Below is a small trained network, with its code and all its weights. Each question gives an input and a target symbol and asks what happens when units are switched off, that is, made to give their printed mean instead of their output.

import numpy as np


def w(rows, s, z=0):
    codes = np.array(rows[::2]) - 128.0
    scale = np.full(codes.shape[1], s)
    scale[-1] = z or s
    return codes * scale


def f(y):
    return np.maximum(y, 0)


def softmax(a):
    e = np.exp(a - a.max(-1, keepdims=True))
    return e / e.sum(-1, keepdims=True)


def log_softmax(a):
    a = a - a.max(-1, keepdims=True)
    return a - np.log(np.exp(a).sum(-1, keepdims=True))


def net(x, mask):
    ids = ['αβγδεζηθλμξπστψω'.index(c) for c in x.split()]
    T = len(ids)
    res = E[ids] + P[:T]
    u = 0
    for l in range(3):
        q, k, v = (res @ M[l].T for M in (Q, K, V))
        z = softmax(np.where(np.tri(T) > 0, q @ k.T / 2**0.5, -1e9)) @ v
        res = res + np.where(mask[u], z, O[l][:, -1]) @ O[l][:, :-1]
        u += 1
        y = f(res @ A[l][:, :-1].T + A[l][:, -1])
        res = res + np.where(mask[u : u + 4], y, B[l][:, -1]) @ B[l][:, :-1]
        u += 4
    return log_softmax(res[-1] @ U[:, :-1].T + U[:, -1])


Q, K, V, O, A, B = {}, {}, {}, {}, {}, {}
E = w([
[61,50,80,117,170,157,35,139],'α',
[73,149,172,100,41,114,164,94],'β',
[154,166,219,92,101,42,109,173],'γ',
[175,128,63,131,125,106,147,189],'δ',
[133,157,50,6,154,188,135,85],'ε',
[145,143,130,168,126,107,143,122],'ζ',
[81,37,79,215,80,204,159,85],'η',
[150,142,217,141,184,128,81,119],'θ',
[151,129,109,151,117,108,148,158],'λ',
[191,79,55,106,95,182,89,153],'μ',
[156,37,127,188,230,178,165,153],'ξ',
[137,91,114,155,136,138,160,153],'π',
[142,133,143,142,125,123,141,159],'σ',
[131,114,168,119,118,149,161,215],'τ',
[148,129,131,157,117,110,139,150],'ψ',
[78,197,156,158,93,36,12,99],'ω',
],0.019)
P = w([
[103,89,164,153,135,116,145,113],'0',
[127,159,96,158,145,154,177,115],'1',
[132,74,119,122,167,114,176,91],'2',
[137,194,97,157,110,166,137,121],'3',
[139,46,133,112,178,102,181,78],'4',
[128,219,102,165,99,178,127,138],'5',
[136,24,149,104,188,89,183,70],'6',
[140,254,106,177,102,181,111,136],'7',
[122,8,157,102,189,68,165,71],'8',
[121,182,140,160,63,129,73,149],'9',
],0.011)
Q[0] = w([
[71,167,164,103,93,1,160,189],'L0H0',
[109,34,121,129,192,83,239,104],'L0H0',
],0.0082)
K[0] = w([
[169,166,167,137,115,55,108,118],'L0H0',
[162,1,166,51,138,71,157,91],'L0H0',
],0.0086)
V[0] = w([
[55,161,92,115,101,94,208,253],'L0H0',
[117,156,236,134,144,231,109,125],'L0H0',
],0.0056)
O[0] = w([
[35,129,110,156,178,90,69,172,4],'L0H0',
[124,72,101,74,1,180,93,127,44],'L0H0',
],0.0087,0.0023)
A[0] = w([
[2,100,155,191,75,116,171,92,84],'L0N0',
[122,173,171,48,202,214,55,99,98],'L0N1',
[179,82,49,151,105,131,181,170,126],'L0N2',
[149,161,19,174,130,183,101,108,2],'L0N3',
],0.0071,0.003)
B[0] = w([
[59,148,105,82,135,134,216,56,154],'L0N0',
[87,125,2,182,52,89,184,200,195],'L0N1',
[148,123,231,111,99,160,102,48,253],'L0N2',
[69,93,189,164,23,168,109,129,216],'L0N3',
],0.0075,0.0061)
Q[1] = w([
[198,165,71,192,110,202,159,168],'L1H0',
[98,252,122,109,36,79,52,158],'L1H0',
],0.012)
K[1] = w([
[106,89,94,144,103,224,78,138],'L1H0',
[91,253,145,215,64,162,116,198],'L1H0',
],0.014)
V[1] = w([
[37,32,186,146,112,254,6,154],'L1H0',
[213,190,227,115,68,221,64,101],'L1H0',
],0.0036)
O[1] = w([
[182,28,172,12,242,2,141,90,253],'L1H0',
[126,91,126,134,217,240,196,74,195],'L1H0',
],0.0095,0.0052)
A[1] = w([
[128,216,206,129,99,179,179,89,1],'L1N0',
[154,228,210,62,147,84,155,102,113],'L1N1',
[170,114,58,1,116,121,122,114,76],'L1N2',
[128,125,204,223,217,115,151,165,110],'L1N3',
],0.0081,0.0041)
B[1] = w([
[175,22,147,40,172,20,130,96,149],'L1N0',
[236,144,2,48,89,57,94,163,159],'L1N1',
[51,223,133,182,80,240,133,157,254],'L1N2',
[109,210,96,117,237,130,206,154,180],'L1N3',
],0.0087,0.0074)
Q[2] = w([
[145,170,163,32,249,85,184,91],'L2H0',
[145,234,186,176,107,110,254,165],'L2H0',
],0.0056)
K[2] = w([
[125,161,203,81,165,60,179,123],'L2H0',
[113,193,75,153,161,140,254,127],'L2H0',
],0.0072)
V[2] = w([
[134,136,253,65,162,101,143,195],'L2H0',
[128,122,195,177,151,69,164,84],'L2H0',
],0.0047)
O[2] = w([
[153,64,47,214,74,128,52,138,41],'L2H0',
[107,200,29,139,22,254,210,154,5],'L2H0',
],0.0088,0.0015)
A[2] = w([
[14,203,95,235,182,55,97,156,21],'L2N0',
[33,67,177,70,25,124,103,2,34],'L2N1',
[104,221,113,155,65,57,34,49,2],'L2N2',
[39,49,153,140,165,220,151,7,43],'L2N3',
],0.0058,0.0066)
B[2] = w([
[160,141,157,171,175,215,122,179,145],'L2N0',
[173,141,58,226,188,136,203,131,189],'L2N1',
[173,164,69,159,224,156,82,19,132],'L2N2',
[141,162,137,137,71,2,72,179,254],'L2N3',
],0.0082,0.0086)
U = w([
[176,164,90,71,88,31,89,232,68],'α',
[106,161,118,139,105,106,116,164,117],'β',
[105,178,88,160,152,114,65,59,87],'γ',
[118,206,129,214,151,102,107,209,79],'δ',
[108,154,204,118,162,41,133,137,55],'ε',
[45,215,127,68,93,147,142,117,151],'ζ',
[135,140,84,95,126,102,105,145,60],'η',
[183,66,198,103,52,192,93,54,253],'θ',
[102,178,123,179,116,114,121,171,101],'λ',
[164,97,70,87,245,177,153,139,57],'μ',
[94,106,2,59,49,151,142,78,96],'ξ',
[87,135,126,222,105,62,140,131,81],'π',
[99,141,114,138,114,113,119,152,100],'σ',
[7,61,67,139,154,91,44,155,200],'τ',
[102,159,107,156,104,120,131,168,97],'ψ',
[101,138,107,124,125,106,113,133,65],'ω',
],0.0068,0.0069)

Each question gives the input, a string of symbols that net reads in full, and the target symbol t.
The units are the heads (2 rows each of Q, K, V and O) and the neurons (one row each of A and B). Each row of codes is followed by its name. A weight is (code - 128) times the scale printed after its matrix; where a second scale follows, it is the last column's (O, A, B and U).
mask holds one flag per unit, layer by layer, with each layer's heads first. A switched-off unit (its flag False) gives its mean, the last column of its rows in O or B, instead of its output. The means were averaged over made-up inputs and are rounded, as every weight is.
A unit's drop is (log p(t) with every unit on - log p(t) with that unit switched off) / (log p(t) with every unit on - log p(t) with every unit switched off).
The circuit of an input: a set's keep is (log p(t) with only the set's units on - log p(t) with every unit switched off) / (log p(t) with every unit on - log p(t) with every unit switched off). Starting from the 12 units with the biggest drops (on a tie, the unit counted first), units are removed one at a time, each time the one whose removal leaves the highest keep (on an exact tie, the one counted first), for as long as the keep stays at least 0.8.
circuit, biggest first: the units of the circuit, biggest drop first
top k neurons: the k neurons with the biggest drops, biggest first
k most important neurons of layer l: the k neurons of layer l with the biggest drops, biggest first
input β μ α μ λ, target α: top 2 neurons -> (L1N1, L0N3)
input β λ π θ α ξ μ ω, target γ: circuit, biggest first -> (L2N2)
input π ψ α θ μ ε μ θ, target ε: circuit, biggest first -> (L2H0, L0N1, L1H0)
input ω μ β α η β, target ξ: circuit, biggest first -> (L1N0, L0N0, L2H0)
input θ μ ψ σ δ η θ θ μ τ, target θ: circuit, biggest first -> (L0H0, L2N3)
input μ ψ θ μ μ θ δ, target μ: top 4 neurons -> (L2N3, L1N3, L0N2, L0N1)
input β δ α μ μ α μ δ, target α: circuit, biggest first -> (L1H0, L1N1)
input θ μ μ μ η, target π: circuit, biggest first -> (L2N3, L2N1, L0N0)
input α α α μ μ μ θ μ δ, target θ: 2 most important neurons of layer 0 -> (L0N2, L0N1)
input ξ μ μ μ π λ μ ε γ λ, target ε: circuit, biggest first -> (L1H0, L0N1, L2H0)
input μ μ λ θ, target μ: circuit, biggest first -> (L0N3, L1H0, L0N2, L1N3)
input μ μ π α η μ η θ α θ, target θ: 2 most important neurons of layer 1 -> (L1N3, L1N2)
input ε π λ, target ε: top 4 neurons -> (L0N1, L0N2, L1N2, L1N0)
input β μ μ π σ, target μ: top 2 neurons -> (L0N2, L2N3)
input α ζ μ τ μ α ζ, target μ: top neuron -> (L0N2)
input μ θ α ε α ζ, target ε: circuit, biggest first -> (L2H0, L1H0, L0N1)
input α α λ δ, target α: top 3 neurons -> (L1N1, L0N1, L0N2)
input μ μ μ τ, target μ: top 2 neurons -> (L0N3, L2N3)
input μ λ θ α α β α μ θ, target α: top 2 neurons -> (L1N1, L0N1)
input ξ η λ, target ξ: 3 most important neurons of layer 1 -> (L1N1, L1N3, L1N2)
input ε μ μ α θ α θ ζ, target α: 2 most important neurons of layer 1 -> (L1N1, L1N2)
